Here is a tiny trained network, its code and every weight. The questions are about switching its units off for an input and a target symbol, where a switched-off unit gives its printed mean instead of its output.

import numpy as np


def w(rows, s, z=0):
    codes = np.array(rows[::2]) - 128.0
    scale = np.full(codes.shape[1], s)
    scale[-1] = z or s
    return codes * scale


def f(y):
    return y / 2 * (1 + np.tanh(0.7978845608 * (y + 0.044715 * y**3)))


def softmax(a):
    e = np.exp(a - a.max(-1, keepdims=True))
    return e / e.sum(-1, keepdims=True)


def log_softmax(a):
    a = a - a.max(-1, keepdims=True)
    return a - np.log(np.exp(a).sum(-1, keepdims=True))


def net(x, mask):
    ids = ['αγδεηθμπφψω'.index(c) for c in x.split()]
    T = len(ids)
    res = E[ids] + P[:T]
    r = res
    for j in range(2):
        rows = slice(4 * j, 4 * j + 4)
        q, k, v = (r @ M[0][rows].T for M in (Q, K, V))
        z = softmax(np.where(np.tri(T) > 0, q @ k.T / 4**0.5, -1e9)) @ v
        o = O[0][rows]
        res = res + np.where(mask[j], z, o[:, -1]) @ o[:, :-1]
    y = f(res @ A[0][:, :-1].T + A[0][:, -1])
    res = res + np.where(mask[2:6], y, B[0][:, -1]) @ B[0][:, :-1]
    return log_softmax(res[-1] @ U[:, :-1].T + U[:, -1])


Q, K, V, O, A, B = {}, {}, {}, {}, {}, {}
E = w([
[252,207,136],'α',
[133,84,69],'γ',
[183,175,106],'δ',
[134,74,62],'ε',
[168,232,184],'η',
[112,103,44],'θ',
[115,64,182],'μ',
[110,119,160],'π',
[124,135,244],'φ',
[112,252,179],'ψ',
[120,248,182],'ω',
],0.016)
P = w([
[255,99,115],'0',
[217,95,121],'1',
[189,102,132],'2',
[150,99,142],'3',
[123,104,152],'4',
[95,100,155],'5',
[63,110,164],'6',
[52,102,172],'7',
[26,99,181],'8',
],0.0094)
Q[0] = w([
[175,224,175],'h0',
[115,126,28],'h0',
[106,121,208],'h0',
[132,5,98],'h0',
[150,109,166],'h1',
[180,101,144],'h1',
[103,53,172],'h1',
[96,172,107],'h1',
],0.018)
K[0] = w([
[253,149,111],'h0',
[94,134,174],'h0',
[155,106,78],'h0',
[37,138,123],'h0',
[121,160,138],'h1',
[126,160,144],'h1',
[72,152,147],'h1',
[145,108,91],'h1',
],0.026)
V[0] = w([
[69,139,59],'h0',
[124,2,168],'h0',
[130,138,138],'h0',
[206,154,233],'h0',
[146,111,73],'h1',
[108,136,59],'h1',
[201,105,156],'h1',
[151,196,98],'h1',
],0.0093)
O[0] = w([
[190,122,2,38],'h0',
[213,82,245,232],'h0',
[113,141,139,121],'h0',
[76,161,236,208],'h0',
[190,97,119,115],'h1',
[201,111,53,43],'h1',
[107,110,172,253],'h1',
[88,116,50,99],'h1',
],0.0085,0.0042)
A[0] = w([
[139,196,126,91],'n0',
[104,175,172,254],'n1',
[131,11,125,36],'n2',
[178,53,130,154],'n3',
],0.013,0.0066)
B[0] = w([
[229,167,211,137],'n0',
[204,73,40,248],'n1',
[147,251,134,185],'n2',
[1,179,94,202],'n3',
],0.009,0.016)
U = w([
[218,204,134,51],'α',
[149,168,123,40],'γ',
[152,116,85,149],'δ',
[92,227,131,109],'ε',
[92,138,116,1],'η',
[118,127,32,74],'θ',
[55,195,249,188],'μ',
[92,108,131,163],'π',
[103,2,133,237],'φ',
[69,24,58,141],'ψ',
[90,66,79,75],'ω',
],0.0087,0.0024)

Each question gives the input, a string of symbols that net reads in full, and the target symbol t.
The units are the heads (4 rows each of Q, K, V and O) and the neurons (one row each of A and B). Each row of codes is followed by its name. A weight is (code - 128) times the scale printed after its matrix; where a second scale follows, it is the last column's (O, A, B and U).
mask holds one flag per unit, heads first, then neurons. A switched-off unit (its flag False) gives its mean, the last column of its rows in O or B, instead of its output. The means were averaged over made-up inputs and are rounded, as every weight is.
A unit's drop is (log p(t) with every unit on - log p(t) with that unit switched off) / (log p(t) with every unit on - log p(t) with every unit switched off).
The circuit of an input: a set's keep is (log p(t) with only the set's units on - log p(t) with every unit switched off) / (log p(t) with every unit on - log p(t) with every unit switched off). Starting from all 6 units, units are removed one at a time, each time the one whose removal leaves the highest keep (on an exact tie, the one counted first), for as long as the keep stays at least 0.8.
units of the circuit, in order: the units of the circuit, biggest drop first
top k neurons: the k neurons with the biggest drops, biggest first
heads that matter: for each layer, one digit per head in row order, 1 if its drop is at least 0.15 and else 0, layers parted by /
drop of u: that unit's drop, to one decimal
input φ η θ φ γ, target φ: units of the circuit, in order : (h0; n1; n2; n3)
input η θ μ ω, target α: top 3 neurons : (n1; n0; n3)
input ε ψ μ μ ε α φ, target φ: heads that matter : 00
input ε μ ε μ ε φ γ φ γ, target φ: units of the circuit, in order : (h0; n2; n3; n1)
input ε μ φ ε φ π, target φ: top 2 neurons : (n2; n3)
input π ε η ε ε ε θ ε, target θ: top neuron : (n2)
input φ ε μ, target μ: units of the circuit, in order : (h0; n1; n3)
input ε ε α η μ μ ε, target μ: units of the circuit, in order : (h0; n1)
input ε ω ε μ, target μ: units of the circuit, in order : (n1; h0; n2)
input ε ε γ, target ε: units of the circuit, in order : (n1; n3; n2; h0)
input μ ε ε ε γ, target ε: top 3 neurons : (n1; n2; n3)
input θ μ ω, target α: top 2 neurons : (n3; n0)
input ε ε ε ε θ γ, target θ: top 2 neurons : (n3; n0)
input π φ δ ε ε γ μ ψ, target α: top neuron : (n0)
input γ ε ψ, target α: top 2 neurons : (n3; n0)
input ε ε ε, target ε: drop of n3 : 0.5
input μ ε ε ε γ ε ε ε ε, target ε: drop of h0 : 0.5
input γ ε θ, target θ: drop of h0 : 1.4
input η φ γ ε μ ε φ θ, target φ: drop of h0 : 0.6
input ε ε ε θ θ ε γ η, target α: top neuron : (n3)
input γ ε π γ μ μ ε μ ε, target μ: top 2 neurons : (n1; n2)
